Here is a tiny trained network, its code and every weight. The questions are about switching its units off for an input and a class, where a switched-off unit gives its printed mean instead of its output.

import numpy as np


def w(rows, s, z=0):
    codes = np.array(rows[::2]) - 128.0
    scale = np.full(codes.shape[1], s)
    scale[-1] = z or s
    return codes * scale


def f(y):
    return np.maximum(y, 0)


def log_softmax(a):
    a = a - a.max(-1, keepdims=True)
    return a - np.log(np.exp(a).sum(-1, keepdims=True))


def net(x, mask):
    res = np.array(x, float).reshape(1, 6) / 4 @ E
    y = f(res @ A[0][:, :-1].T + A[0][:, -1])
    res = res + np.where(mask, y, B[0][:, -1]) @ B[0][:, :-1]
    return log_softmax(res[-1] @ U[:, :-1].T + U[:, -1])


A, B = {}, {}
E = w([
[253,176,74,128,144,92,208,211,90,127,69],'x0',
[126,3,73,228,194,101,118,146,103,170,126],'x1',
[88,160,122,139,213,160,164,227,120,44,217],'x2',
[196,13,151,46,84,239,183,169,133,100,149],'x3',
[83,156,145,138,197,236,191,100,112,170,25],'x4',
[173,147,227,233,91,165,130,159,174,180,167],'x5',
],0.0066)
A[0] = w([
[111,125,134,144,144,170,149,115,140,139,70,40],'n1',
[140,51,115,150,146,134,134,141,125,135,127,37],'n2',
[212,152,101,127,143,90,169,159,121,130,84,33],'n3',
[110,126,98,95,150,124,130,123,126,119,100,68],'n4',
[88,214,120,190,165,71,110,118,126,125,114,33],'n5',
[62,95,139,145,126,134,104,96,128,126,153,65],'n6',
[212,156,87,147,146,112,147,172,105,121,94,54],'n7',
[102,153,125,147,122,94,121,123,126,126,140,95],'n8',
[109,246,176,45,83,143,137,133,139,118,139,38],'n9',
[165,141,201,201,105,147,137,144,140,157,150,8],'n10',
[152,123,125,126,104,82,117,141,128,122,159,68],'n11',
[137,140,145,153,106,146,131,125,129,134,145,34],'n12',
[97,109,87,40,163,98,128,119,105,112,113,64],'n13',
[150,108,120,120,84,55,109,144,133,107,206,88],'n14',
[153,144,127,130,134,117,145,144,121,139,124,66],'n15',
[112,21,78,225,188,96,133,150,122,146,119,41],'n16',
[98,160,132,137,201,167,148,187,134,85,206,65],'n17',
[103,139,108,100,165,125,132,150,127,101,151,103],'n18',
[148,110,123,122,91,88,119,116,138,122,147,51],'n19',
[90,157,142,144,160,200,151,127,115,157,68,71],'n20',
[181,34,146,70,106,213,144,157,128,117,138,40],'n21',
[137,186,153,84,95,130,130,115,138,110,149,40],'n22',
[156,158,187,200,113,166,125,141,145,141,147,119],'n23',
[111,119,111,179,144,97,123,126,126,146,118,86],'n24',
[132,194,140,105,98,154,126,133,135,108,123,33],'n25',
[135,133,153,146,116,134,131,136,153,140,128,64],'n26',
[121,103,104,92,120,112,124,94,126,142,94,59],'n27',
[114,149,131,153,154,146,139,162,123,85,158,33],'n28',
[173,101,148,130,57,108,116,55,139,178,52,51],'n29',
[116,139,116,129,141,161,139,115,132,139,108,68],'n30',
[100,158,125,145,137,105,119,110,126,146,127,23],'n31',
[118,136,130,135,181,171,150,108,120,141,79,110],'n32',
[148,121,157,180,121,148,124,146,132,135,124,31],'n33',
[149,100,133,112,120,159,132,126,126,114,124,8],'n34',
[145,95,135,104,118,169,136,144,119,113,145,3],'n35',
[63,119,155,112,113,130,120,106,135,134,156,60],'n36',
[89,108,138,118,124,128,114,118,132,126,132,58],'n37',
[88,99,59,60,157,105,128,121,133,99,96,64],'n38',
[117,180,106,152,124,97,114,110,121,145,116,52],'n39',
[113,170,124,165,140,103,114,124,117,124,114,58],'n40',
[48,75,167,124,117,154,105,84,132,121,163,63],'n41',
],0.013,0.0044)
B[0] = w([
[142,106,130,99,162,108,101,170,102,122,195,175],'n1',
[147,95,134,90,134,128,122,58,105,133,125,178],'n2',
[110,154,142,129,157,239,116,173,178,156,137,213],'n3',
[119,162,118,149,107,124,129,126,115,105,146,166],'n4',
[141,121,132,104,113,60,211,112,201,155,126,220],'n5',
[129,144,130,119,147,209,122,151,172,147,130,183],'n6',
[119,156,127,140,150,233,115,165,191,135,127,214],'n7',
[129,127,117,119,134,105,178,142,141,140,136,163],'n8',
[160,72,128,113,134,165,104,11,117,88,82,239],'n9',
[101,193,113,166,124,121,133,83,84,157,207,193],'n10',
[119,118,127,105,145,113,105,154,120,80,166,171],'n11',
[116,140,115,129,155,132,125,109,109,186,174,142],'n12',
[104,183,123,171,101,114,129,87,99,127,181,210],'n13',
[136,106,132,104,150,84,95,193,113,21,171,218],'n14',
[111,128,129,125,131,167,132,130,155,139,132,150],'n15',
[163,77,129,103,128,171,97,2,94,98,75,251],'n16',
[116,93,127,141,118,97,104,209,57,222,59,217],'n17',
[105,148,127,164,91,110,114,149,105,137,96,179],'n18',
[135,110,134,110,159,106,113,169,105,108,159,164],'n19',
[148,102,123,99,152,94,100,184,121,46,186,211],'n20',
[147,140,130,118,98,30,217,101,224,136,100,241],'n21',
[146,83,124,114,157,145,112,64,105,159,135,183],'n22',
[81,201,117,182,80,131,124,99,106,64,127,202],'n23',
[140,115,136,107,105,97,148,96,149,107,106,177],'n24',
[154,87,131,111,137,149,118,81,113,134,123,176],'n25',
[114,146,121,144,125,134,134,119,110,148,159,146],'n26',
[102,149,129,167,112,113,130,125,89,167,132,168],'n27',
[113,109,124,111,137,106,107,159,81,204,110,166],'n28',
[98,100,122,147,121,100,108,213,51,207,35,229],'n29',
[128,115,124,117,141,112,107,144,124,108,159,154],'n30',
[141,127,143,103,144,112,154,123,151,184,168,157],'n31',
[134,106,135,111,115,98,88,167,136,33,136,198],'n32',
[120,157,134,140,122,127,133,91,108,142,182,159],'n33',
[122,118,136,99,153,105,157,122,145,186,170,149],'n34',
[124,123,126,103,153,94,175,122,161,177,147,162],'n35',
[139,141,128,128,147,195,130,172,154,143,129,170],'n36',
[118,135,135,123,139,166,129,139,155,153,137,149],'n37',
[105,188,141,184,109,120,135,96,88,136,183,213],'n38',
[134,117,128,115,110,100,177,134,159,164,132,174],'n39',
[148,130,137,118,125,98,166,126,158,159,137,169],'n40',
[140,167,118,140,151,225,133,179,189,125,114,202],'n41',
],0.023,0.011)
U = w([
[163,147,133,91,115,85,237,85,193,152,125,119],'0',
[185,97,129,102,137,182,122,2,94,114,89,124],'1',
[132,184,130,134,168,247,142,145,188,140,119,115],'2',
[95,224,109,193,91,131,150,59,74,125,183,118],'3',
[110,118,116,140,119,117,127,164,61,183,56,135],'4',
[157,118,131,81,165,100,115,156,114,47,185,120],'5',
[151,146,115,146,87,141,138,97,137,55,55,255],'6',
],0.0072,0.0092)

Each question gives the input, the list of numbers given to net, and the class t.
The units are the neurons (one row each of A and B). Each row of codes is followed by its name. A weight is (code - 128) times the scale printed after its matrix; where a second scale follows, it is the last column's (A, B and U).
mask holds one flag per neuron, in row order. A switched-off neuron (its flag False) gives its mean, the last column of its row in B, instead of its output. The means were averaged over made-up inputs and are rounded, as every weight is.
A unit's drop is (log p(t) with every unit on - log p(t) with that unit switched off) / (log p(t) with every unit on - log p(t) with every unit switched off).
The circuit of an input: a set's keep is (log p(t) with only the set's units on - log p(t) with every unit switched off) / (log p(t) with every unit on - log p(t) with every unit switched off). Starting from the 12 units with the biggest drops (on a tie, the unit counted first), units are removed one at a time, each time the one whose removal leaves the highest keep (on an exact tie, the one counted first), for as long as the keep stays at least 0.8.
circuit, biggest first: the units of the circuit, biggest drop first
unit that matters most: the unit with the biggest drop
top k neurons: the k neurons with the biggest drops, biggest first
drop when u is switched off: that unit's drop, to one decimal
input [-8,5,6,-5,-8,-4], class 2: unit that matters most : n41
input [-1,-1,-2,4,-4,0], class 0: top 3 neurons : (n21 n20 n32)
input [-7,4,-8,3,1,-1], class 4: top 2 neurons : (n29 n7)
input [0,-1,-7,-7,-8,5], class 5: top 2 neurons : (n14 n21)
input [4,-1,-4,4,-6,6], class 3: top 2 neurons : (n10 n23)
input [1,6,-6,-3,-7,-3], class 5: top 4 neurons : (n14 n9 n19 n17)
input [-2,6,-2,-7,7,-1], class 0: top 2 neurons : (n5 n14)
input [-4,5,6,5,-2,3], class 4: top 4 neurons : (n17 n9 n5 n28)
input [-6,-7,0,-6,1,4], class 1: top 2 neurons : (n9 n21)
input [0,4,1,-2,-6,7], class 3: top 2 neurons : (n10 n23)
input [0,-8,4,4,-8,6], class 1: top 4 neurons : (n9 n22 n20 n25)
input [-4,6,1,7,5,-8], class 3: top 2 neurons : (n38 n13)
input [1,3,-2,-2,-5,1], class 5: top 2 neurons : (n14 n9)
input [8,6,4,-6,-5,1], class 2: unit that matters most : n7
input [5,6,-1,2,7,-7], class 3: top 4 neurons : (n38 n13 n14 n9)
input [-2,-6,-2,1,5,8], class 3: top 2 neurons : (n23 n10)
input [-3,6,8,4,8,1], class 4: top 3 neurons : (n17 n14 n28)
input [7,4,1,8,-4,-8], class 0: drop when n21 is switched off : 7.2
input [4,1,3,0,6,-3], class 5: drop when n20 is switched off : 0.3
input [-8,-4,-7,-1,-1,2], class 2: drop when n35 is switched off : 0.0
input [-8,8,8,0,8,0], class 1: drop when n32 is switched off : 0.1
input [7,-5,-7,-2,-5,-4], class 2: circuit, biggest first : (n3)
